A new row, then what is left of it after taking away its nearest point in the smallest flat space through zero that holds the last named rows above it.
(in the rows, 128 means zero)
Sodip:
[[150 119 140 153 151 170 143 132 102 159 108 125 125 109 152]
 [107  94 121 177 157 124 158 158 104 161 132  91 183  73 103]]
New rows:
[118 114 134 130 170 111 145 111  93 141  72 111 137  96 117] -> [118 127 133 108 154 100 131 101 108 122  77 123 121 119 118]
[194 140 110 137 168 154 162  92 144 153 113 155 101 127 148] -> [165 135  96 133 158 113 160 100 159 137 134 143 126 123 115]

Risa (2 x 15):
[[155 136  86 103 166 106  80 123 102 126  74 168 120 147 194]
 [149 120 120 120 172 119  84 114 105 116  87 161 137 139 176]]
New rows:
[143 126 155 135  80 129 124 154 130 136 133 139 139 141  71] -> [153 127 143 128  96 122 105 151 120 134 113 154 138 147  95]
[149 114 122 154 160 112 105 143  86 106  81 149 118 126 163] -> [133 120 128 160 126 119 139 154 104 115 112 124 111 118 127]

bero (3 x 15):
[[172  95 124 106 112 106 124 148 160 127 126 155 134 129 133]
 [106 143 150 185 150 172 117  98 121  84 109 135 119 131 165]
 [110 154 128  78 137 146 102 138 116 116 142 101 150 139 107]]
New rows:
[137 135 124 144 103 133 159 105  90 178 149 138 105 111 113] -> [150 134 135 121 109 155 128 112 106 139 146 147 122 122 125]
[137 125 111 124 121 171  90 124 159  89 103 156 131 137 176] -> [118 134  94 120 113 143 119 125 136 140 116 133 121 127 145]
[134 146 110 111 121  89 127 127 137 113 142 161 141 170 102] -> [121 153 114 136 127  98 132 115 129 109 137 159 133 168 110]

tapi:
[[ 96 157 119 120 164 126  72 176 194  71 153 125 141 123 116]
 [180 101 146  89 117 121  96 134 160 133 174 159 127 130 125]
 [189 123 161  87 113 105  80 124 160 144 136 177  83 132 155]]
New rows:
[138 121 130  81 141 114 109 158 147  85 165 134 152 132  93] -> [131 132 132 100 131 111 136 134 109 108 119 129 128 134 112]
[164  90 120 142 132 144 169 135 127 150 155  97 184 123  89] -> [155 131 132 143 142 125 135 139 146 142 112 113 136 123 121]
[112 153 148 113 138 166 127 147 106 123 140 108 163 121 137] -> [128 152 157 106 131 159 121 140 105 133 133 120 146 123 148]

Luko:
[[137 122 155 116 113 139 163 145 132 141  88 103 159 122 164]
 [156  79 170  88 114 112 153 128 162 133  75  73 128 131 143]
 [132 146 143 134 117 155 176 155 111 142  94 124 182 109 186]]
New rows:
[135 155 113 114 123  91 151 101 157 157  76  96 132 133 154] -> [125 170  94 128 131  92 135  96 147 152 102 118 123 134 140]
[100 145 164 118 102 128 189 143 121 147 101 106 166 142 144] -> [111 132 133 124 129 106 162 118 121 122 136 129 131 135 118]

vali (5 x 15):
[[ 96 159 140  92 168 130 169 121 145 126 207 140 123 134 142]
 [145 147 136 125 140  84 127 110 100 112 143 111 110 130 129]
 [129 118 169 140 106 153 134 102 104 143 157 187 140 134 139]
 [136 125  93  99 118 153 198 121 102  97  98 130 105 174  94]
 [166 166 123 173 144 133 104 174 112  82 143 179 133 124 102]]
New rows:
[ 74 122 126 111 129 197 153 115 131 115 136 167 140 163 128] -> [ 99 133 127 130 137 138 106 115 118 107 121 126 131 142 132]
[121  98 148 161 138 151 108  83 107 152  88 170 135 129 125] -> [113 125 125 141 174 133 121 101 125 133 107 141 123 129 120]

nafe, 3 rows:
[[ 95  96 123 127 165 175 144 129 117 155 172  77 180 117 123]
 [141  93 140 112 142 165 134 113  88 125 168  52 148 106  80]
 [144 118 135 127 130 143 124 115 103 113 144  90 127 123  94]]
New rows:
[156 147  96 113 114 172 125 107  95  95 153 117  98 147  86] -> [133 142  91  98 117 163 139 126 121 127 145 146 113 138 126]
[113  97 132 105 124 178 119 125 177 128 129 122 144 137  73] -> [118 108 131 107 114 163 115 127 185 123 114 143 131 142  81]
[134 100 131 115 178 167 131 130 106 124 161  83 132 112 107] -> [136 124 127 121 161 136 125 138 129 120 130 134 109 124 133]

mosu (3 x 15):
[[ 90 123 143 154 149 115 184 128 110  56 156 121 125 139  63]
 [122 177 157 108 106 120 201 133 129 120 130 144 137 143  93]
 [126 142 157  94 121 120 197 150 108 102 136 150 156 150  68]]
New rows:
[ 82  94 130 136 117  90 121 100 121  80 131  88  97 162 107] -> [108 110 134 101  96  95 116 109 127 122 114 104 111 164 127]
[112 140 146 134 121 154 129 141 109 105 104 101 151 154 112] -> [116 142 141 137 118 156 115 137 115 118  99  99 146 149 129]

detet (5 x 15):
[[111 164 106 149 126 116 132  85 141 192 158 125 144  98 142]
 [121 149 122 160 116 111  94  99 128 166 202  94 141  73 108]
 [125 155 132 147 115 111 152 111 123 181 144 127 152  92 122]
 [121 151 121 151  97 126 118 124 122 166 176 110 138  82 129]
 [128 157 108 141 100 127 107 116 152 160 184 104 160  88 130]]
New rows:
[ 99 134  89 129 105 136 126 102 127  99 137 132 127  89  99] -> [102 130  95 123 111 135 142 106 125  96 115 142 128 100  99]
[162 154 123 125 102  77 129 118  92 136 110 111 150 146 140] -> [156 148 114 124 106  85 111 117  93 124 116 108 134 154 148]
[130 117 105 131 194 133  90  90 128 115 157 104 137 142 135] -> [138 125 121 130 153 143 133 133 106 128 135 118 147 127 143]

seva:
[[150 113 108 114 113 183 135 141 164 103 125 124 108 166 100]
 [157  74  87  87 113 177 144 146 145  78 146 137 105 128 101]]
New rows:
[105 121  94  99 148  67 136 128 111 139 135 138 178 129 103] -> [112 128  93 102 142  93 136 132 133 137 126 132 170 159  91]
[127 143 181 159 126 148 120 158 124 116 155 120 166 140 149] -> [132 126 170 147 124 152 124 162 121 103 163 125 162 130 146]
[ 96 109 124 101 107 102 157 138 137 137 152 151 122 101 122] -> [ 96 128 132 113 105 114 153 137 153 147 140 143 121 127 117]

ledag (2 x 15):
[[106 132 109 137 123 143 177 104 111  97 185 140 116 114 157]
 [ 85 125 109 142 111 164 171 120 142  96 170 158  87 132 137]]
New rows:
[ 80 123 118 154  88 145 151 166 174 116 103 143 108 142 125] -> [112 131 122 145 105 114 147 151 138 124 109 117 148 122 144]
[145 140 169 156 106 130 113 145 101 113 151  88 135 107 168] -> [132 135 170 159  99 143 107 156 121 113 139  99 117 119 154]
[110  99 125 162 118 155 143 133 163  83 168 143 105 128 119] -> [143 103 137 152 132 127 118 134 146 103 146 119 138 121 119]

difi (3 x 15):
[[124 145 124 134 102 135 140 181 112 185 135 141 142 104 168]
 [139 105 126 100 127 165 138 128 114 149 150 100 142 146 124]
 [111 152 149 124 120 105 143 117 102 172 141 114 137 111 115]]
New rows:
[130  92 114 126 113 193 141 141 106 139 173 108 138 124 140] -> [114 119 125 152 119 144 132 121 117 114 152 128 122 107 127]
[139 108 177 122 117 145 149 107  87 116 173 132 123 121  87] -> [141 113 165 141 111 142 141 135 102 104 158 159 117 112 113]
[151 124 125 165  65  91 132 135 157 125 115 143  88 139 163] -> [153 112 133 142  70 105 141 112 143 137 133 114  96 153 141]

vomo, 2 rows:
[[115 169 108 110 146 115 129 145 141 161 127 119 114 156 115]
 [127 159  97 108 178 118 134 117 137 144 136 120  97 166 133]]
New rows:
[102 115 127 135  88 143 128 116 177 141 142 134 146  75 104] -> [107 123 109 126 123 140 133  99 179 140 149 131 126  95 114]
[ 92 131 124 153 130 112 127 142 149 173 111 141 115 140  79] -> [106 103 128 161 140 121 130 115 140 145 117 146 112 131  97]

pokem, 3 rows:
[[119 138 116 154 141 151 124 100 119 105 118 143 105 116 124]
 [159 160  98 117 156 149 143 101 114 114 135 150 104 132  56]
 [ 97 148 135 139 110 125 162 133 143  89 147 114 135 151 166]]
New rows:
[125 120  86 146 143 128 138 115 141 118 168 134 164  98 196] -> [148 122  78 129 153 127 135 115 135 133 169 140 163  98 162]
[134 151 112 127 185 136 147 151 115 112 125 117 148  86  94] -> [120 140 124 133 174 129 142 161 121 115 123 108 157  85 124]
[141 146 109 112 112 178 120 110 137  99 104 113 133 158 119] -> [141 130 118 109 106 169 107 121 139 117  98 108 142 153 131]

Gonol:
[[148 166 131 110 137  96 152  87 133 110 129 119 132 113 127]
 [113 143 134 101 147 141 152 101 119 117 120 123 154 141 104]
 [111 138 119 147 134 126 156 106 106 127  94 100 143 142 136]]
New rows:
[161  93 148 109  95 137 101 134 158 101 175 123 118 112 109] -> [141 100 138 131 100 138 128 115 134 102 139  94 133 128 118]
[114  84 107 132 117 178  94 154 119 118 130 124 109 161 108] -> [138 121 107 125 121 139 115 116 124 102 129 112 106 142 116]
[118 175 172  87 134 110 143 111 133 136 135 155 152 128 107] -> [112 152 160 129 118 112 129 139 125 153 121 146 137 132 132]

siv, 4 rows:
[[133 107 132 141 156  98 176 100  88  98 119 136  96 116 133]
 [183 128 137 130 133 154 119  90 111 142  86  79 144  91 142]
 [152 162 132 118 145 127 113 140 132 139  91 115 148 129 134]
 [ 69 122 134 129 119 130 107 108 150 143 178 126 143 133 107]]
New rows:
[ 91  85 130 125 114 143 131 104 101 120 143 105 156 109 128] -> [108 111 125 116 123 132 131 143 105 116 117 121 157 126 135]
[ 94 114 128 113 126  91 166  76 165 157 124 102 114  90 129] -> [118 124 116 106 110 100 161 121 176 156 109 118 111 105 138]
[ 86 111 141 118 135 124 108 138 110 127 165 162 121 127 127] -> [124 120 142 116 138 135 105 137 103 131 133 145 127 115 138]

Moz (5 x 15):
[[158 111 109 132 136 157 145  94 128 139 139 155 146 194 102]
 [151 127 116 145 127 136 139 125 144 145 153 182 155 179 107]
 [148 118 133 132 141 144 136 111 120 152 124 159 137 149 107]
 [175  90  93 132 149 141 171 100 123 133 112 165 135 158 141]
 [167 117 123 139 130 139 144 109 126 146 165 187 143 179  99]]
New rows:
[118 148 139 126 146  86 127 159 135  98 187 149 136  81 114] -> [120 130 121 120 167 123 137 127 132 107 140 128 147 113 107]
[134 148 148 181 159 125 135 145 147 171 142 114 106 104 112] -> [141 137 126 176 156 131 146 131 148 151 146  96 103 124 122]

reger (2 x 15):
[[112 154 113 116 157  97 135 130 108 129 141 122 140 140 102]
 [110 163 117 132 166 103 147 133 114 135 143 123 143 152  81]]
New rows:
[128 130 183 184 104 162 110 151 148 118 126 103 121 117 105] -> [116 140 162 147 117 123  97 148 119 109 135  96 128 109 114]
[122 155 116  74 151  92 154 181 106 126 144 106 113  94 122] -> [137 138 136 105 131 132 161 182 134 132 133 113 104  95 125]
[118 150  77 157 166 115  96 147 160 142 130 111 139 148  78] -> [129 125  81 145 139 125  78 142 164 134 120 113 129 127 118]

Zofe:
[[103  93 156 139 150  92  97 132 122  93 111 113 141  75 131]
 [109  77 150 140 142  95  95 123 134 101  90  97 109 104 101]
 [133  81 151 153 154 115 119 100 162  85 123  84 170  66 106]
 [112  96 152 144 130 101 105 128 133 106 107 112 143  82 115]]
New rows:
[148 130 108 137 127 176 152 124 168 124 157 131 150 121 118] -> [120 119 119 131 129 148 124 145 142 120 133 140 120 121 125]
[131 130 176 110 125 127 111 126 122 148 102  82 100 163 105] -> [134 148 178 111 130 133 121 128 119 143 127  94 136 139 129]
[114 154 119 145 139 146 151 135  93  97 153 114 189 116 185] -> [112 130 118 150 115 139 139 132 103 112 113  98 145 146 141]

ves (3 x 15):
[[173 108 122 114 187 124  79  96 125  97 142 168 165 101 145]
 [ 95 103 115 110 166 109 113 120 124 162 143 118 142 107 133]
 [105 136 156 152 105 103 134 136 155 145 122 136 146 123 127]]
New rows:
[ 75 115 100 118 165 112  99 125 120 150 135 141 155 106 133] -> [105 140 109 133 126 134 118 135 120 118 120 145 135 130 127]
[162 143 104 145  99 100 155 120 120 106 128 167 105 145 120] -> [136 127  96 134 120  87 148 117 118 132 137 158 113 132 122]

Dunub:
[[ 74 101 143 134 138  84 123 155 186 155 147  81 138 158 159]
 [ 71 121 136  99 116 149 130 154 132 116  96 109 142 118 131]
 [135 149 111 111 121 128 174 108 148 154  98 144 103 135 145]]
New rows:
[ 90 108 130 126 129 147 115 139 130 130 121 153 125 164 163] -> [114 113 126 134 131 148 112 129 119 128 129 165 121 162 156]
[178 135 130  94 121 131 155 122 131 113 151 144 145  89  84] -> [149 124 136  92 123 116 155 136 155 123 153 123 150 100  97]
[150 154  93 106 145 149 139 120  87 108 133 156 113 116 104] -> [118 137 103 110 151 124 133 137 119 122 146 128 120 133 121]

Gamit (4 x 15):
[[159 142 115 179  90 107 141 164 140 148 111 139  47 141 108]
 [142 155 111 146 131 153 121 132  98 145 118 178 102 144 151]
 [189  90 166 140 120  91 109 145 144 182 125 162  86 145 149]
 [105 194  71 167 111 167 149 133  95 110 112 147  91 140 118]]
New rows:
[107 107 158 160  96 153 101 104  79 126 134  91 117 155 133] -> [115 103 163 153 106 158  91 133  83 119 131  97 115 134 128]
[115 133  87 172 120 116 154 120 128 122 109 108 107 119 107] -> [129 112 110 147 144 120 132 119 124 133 114 128 132 112 130]
[112 157 109 168 109 123 178  93 140 133  94 108 163 159 133] -> [138 137 131 150 132 127 152 137 147 136  91 131 164 129 138]

kikan, 2 rows:
[[154 124  93 136 161 101 103  96 146  74 122 118 164 122 160]
 [155 107 103 134 162 121 120 129 156  88 129 151 122 112 169]]
New rows:
[139  95  84 117 161 119  95 154 137 112 155 132 136 118 114] -> [125 104  98 114 143 124 101 156 123 134 155 123 135 125  93]
[151 127 109 127 145  92 134 110 135  76 138 113 142 120 159] -> [132 132 134 121 121 110 151 130 121 114 142 117 120 125 135]

fug:
[[113 113 122 136 164 178  96  85 178 102 101 123 149  80 139]
 [132  96 134 134 153 127 130 108 180 132 130 145 140  91 122]
 [135 109 113 151 132 167 115 102 166  96 129 118 113  91 175]
 [116 125 122 140 173 142 107  92 205 103 146 110 173  86 131]
 [148  98 139 158 137 153  75 117 190 113 123 141 138  81 153]]
New rows:
[125 165 163 155 140 111  72 141 124 126 112  98 119 128 124] -> [122 142 152 146 147 107 124 123 128 132 115 106  97 117 126]
[159  78  91 135  99 128 163 115 146 137 179 132 101 154 149] -> [137 102 103 122 116 147 118 113 133 138 142 129 138 160 117]
